Below is a small trained network, with its code and all its weights. Each question gives an input and a class and asks what happens when units are switched off, that is, made to give their printed mean instead of their output.

import numpy as np


def w(rows, s, z=0):
    codes = np.array(rows[::2]) - 128.0
    scale = np.full(codes.shape[1], s)
    scale[-1] = z or s
    return codes * scale


def f(y):
    return y / 2 * (1 + np.tanh(0.7978845608 * (y + 0.044715 * y**3)))


def log_softmax(a):
    a = a - a.max(-1, keepdims=True)
    return a - np.log(np.exp(a).sum(-1, keepdims=True))


def net(x, mask):
    res = np.array(x, float).reshape(1, 5) / 4 @ E
    y = f(res @ A[0][:, :-1].T + A[0][:, -1])
    res = res + np.where(mask, y, B[0][:, -1]) @ B[0][:, :-1]
    return log_softmax(res[-1] @ U[:, :-1].T + U[:, -1])


A, B = {}, {}
E = w([
[176,72,31,191,2],'x0',
[30,58,79,159,218],'x1',
[184,193,73,160,207],'x2',
[132,127,130,132,131],'x3',
[230,23,104,19,152],'x4',
],0.0066)
A[0] = w([
[130,78,22,164,69,73],'n0',
[99,160,138,152,118,90],'n1',
[151,158,169,88,84,138],'n2',
[123,146,158,198,112,176],'n3',
[142,127,67,40,136,116],'n4',
[165,189,159,119,67,118],'n5',
[81,190,116,35,162,98],'n6',
[186,72,133,103,138,116],'n7',
[118,174,181,169,194,101],'n8',
[147,127,186,67,57,89],'n9',
[68,151,114,67,146,72],'n10',
[125,223,145,172,106,111],'n11',
[110,78,118,49,115,139],'n12',
[187,88,157,87,182,132],'n13',
[223,165,217,96,103,132],'n14',
[83,102,102,120,145,84],'n15',
[200,177,64,183,197,156],'n16',
[249,204,142,149,77,107],'n17',
[173,107,111,80,142,87],'n18',
[89,104,63,143,182,143],'n19',
[92,157,148,191,118,85],'n20',
[69,152,135,205,76,136],'n21',
[100,85,132,179,153,100],'n22',
[107,96,129,89,112,102],'n23',
[87,105,57,189,48,129],'n24',
[79,89,122,130,138,111],'n25',
[56,33,212,128,68,126],'n26',
[78,147,171,37,158,98],'n27',
[134,141,121,150,197,187],'n28',
[160,54,138,96,135,109],'n29',
[105,79,94,156,106,115],'n30',
[65,101,125,86,92,106],'n31',
[74,84,94,127,156,101],'n32',
[88,28,106,177,164,101],'n33',
[110,86,52,183,31,69],'n34',
[140,126,70,164,138,145],'n35',
[84,85,81,136,181,108],'n36',
[120,78,153,78,117,87],'n37',
[177,51,71,104,133,164],'n38',
[41,115,219,181,75,89],'n39',
[162,116,51,135,92,120],'n40',
[161,104,77,76,153,101],'n41',
[99,131,193,74,169,90],'n42',
[166,89,121,100,141,75],'n43',
[142,78,133,71,124,111],'n44',
[159,115,131,159,154,255],'n45',
],0.012,0.0087)
B[0] = w([
[190,172,206,147,99,224],'n0',
[161,155,55,183,110,142],'n1',
[65,57,152,184,196,186],'n2',
[57,171,94,86,186,202],'n3',
[76,158,88,143,149,175],'n4',
[128,92,143,174,213,194],'n5',
[179,178,218,164,96,182],'n6',
[82,175,135,154,157,188],'n7',
[142,166,137,98,98,199],'n8',
[96,115,146,134,159,188],'n9',
[162,144,163,162,140,139],'n10',
[92,146,88,130,177,201],'n11',
[44,174,132,112,145,199],'n12',
[93,182,106,116,117,206],'n13',
[84,103,164,174,206,230],'n14',
[118,120,147,184,147,139],'n15',
[1,74,190,62,23,231],'n16',
[117,101,154,157,190,223],'n17',
[91,168,84,177,144,160],'n18',
[85,95,136,164,190,206],'n19',
[134,183,80,146,133,166],'n20',
[98,179,64,108,181,223],'n21',
[118,129,123,155,156,151],'n22',
[109,128,127,113,128,143],'n23',
[122,151,190,103,119,241],'n24',
[98,122,149,141,177,155],'n25',
[28,56,163,59,100,238],'n26',
[220,178,208,136,75,200],'n27',
[108,95,175,85,121,216],'n28',
[119,192,83,142,162,188],'n29',
[155,132,183,137,157,174],'n30',
[82,75,172,106,128,158],'n31',
[141,124,135,250,200,170],'n32',
[132,126,143,179,173,206],'n33',
[214,187,179,140,107,231],'n34',
[114,132,190,76,150,175],'n35',
[155,103,133,195,184,188],'n36',
[67,156,115,105,97,157],'n37',
[85,163,135,80,154,249],'n38',
[52,172,100,105,94,208],'n39',
[167,151,184,99,124,195],'n40',
[92,166,99,150,119,174],'n41',
[220,169,202,151,74,190],'n42',
[136,186,108,189,119,149],'n43',
[70,194,76,149,115,178],'n44',
[60,80,127,42,82,254],'n45',
],0.0079,0.0076)
U = w([
[105,223,54,155,122,95],'0',
[206,181,219,153,87,105],'1',
[129,39,146,251,192,89],'2',
[85,74,150,84,87,165],'3',
[122,112,141,101,125,254],'4',
[138,30,78,86,54,142],'5',
[213,69,67,138,33,78],'6',
[201,112,34,254,74,98],'7',
],0.01)

Each question gives the input, the list of numbers given to net, and the class t.
The units are the neurons (one row each of A and B). Each row of codes is followed by its name. A weight is (code - 128) times the scale printed after its matrix; where a second scale follows, it is the last column's (A, B and U).
mask holds one flag per neuron, in row order. A switched-off neuron (its flag False) gives its mean, the last column of its row in B, instead of its output. The means were averaged over made-up inputs and are rounded, as every weight is.
A unit's drop is (log p(t) with every unit on - log p(t) with that unit switched off) / (log p(t) with every unit on - log p(t) with every unit switched off).
The circuit of an input: a set's keep is (log p(t) with only the set's units on - log p(t) with every unit switched off) / (log p(t) with every unit on - log p(t) with every unit switched off). Starting from the 12 units with the biggest drops (on a tie, the unit counted first), units are removed one at a time, each time the one whose removal leaves the highest keep (on an exact tie, the one counted first), for as long as the keep stays at least 0.8.
circuit, biggest first: the units of the circuit, biggest drop first
unit that matters most: the unit with the biggest drop
k most important neurons: the k neurons with the biggest drops, biggest first
drop when u is switched off: that unit's drop, to one decimal
input [0,-7,8,-1,5], class 3: circuit, biggest first => n16
input [-6,2,6,-2,-3], class 1: circuit, biggest first => n6; n42
input [-5,0,-2,5,3], class 1: circuit, biggest first => n27; n42
input [2,4,-3,-2,4], class 0: 3 most important neurons => n16; n29; n44
input [6,4,-3,-1,0], class 1: circuit, biggest first => n34; n0
input [-1,7,-4,-1,-8], class 0: 2 most important neurons => n39; n21
input [-8,7,-2,-8,0], class 1: circuit, biggest first => n27; n42
input [8,5,6,8,8], class 0: circuit, biggest first => n41; n29
input [-5,-1,-4,0,-6], class 0: circuit, biggest first => n39; n16
input [5,-8,-7,6,-6], class 2: 3 most important neurons => n5; n2; n17
input [5,7,-5,-3,-3], class 2: 2 most important neurons => n32; n33
input [4,-6,8,-2,4], class 3: 2 most important neurons => n16; n45
input [-3,7,-1,-6,6], class 2: 3 most important neurons => n36; n32; n19
input [8,2,-6,6,-3], class 1: circuit, biggest first => n34
input [-7,8,-6,-5,-7], class 2: 3 most important neurons => n32; n36; n19
input [-7,8,-6,4,-8], class 0: 4 most important neurons => n39; n21; n8; n20
input [8,-1,7,2,6], class 1: drop when n40 is switched off => 0.3
input [3,-7,6,7,1], class 2: drop when n14 is switched off => 0.2
input [6,-8,-5,-1,1], class 2: drop when n2 is switched off => 0.2
input [4,-2,-1,-2,-6], class 0: unit that matters most => n21
input [-8,5,-3,-5,8], class 0: drop when n37 is switched off => 0.1
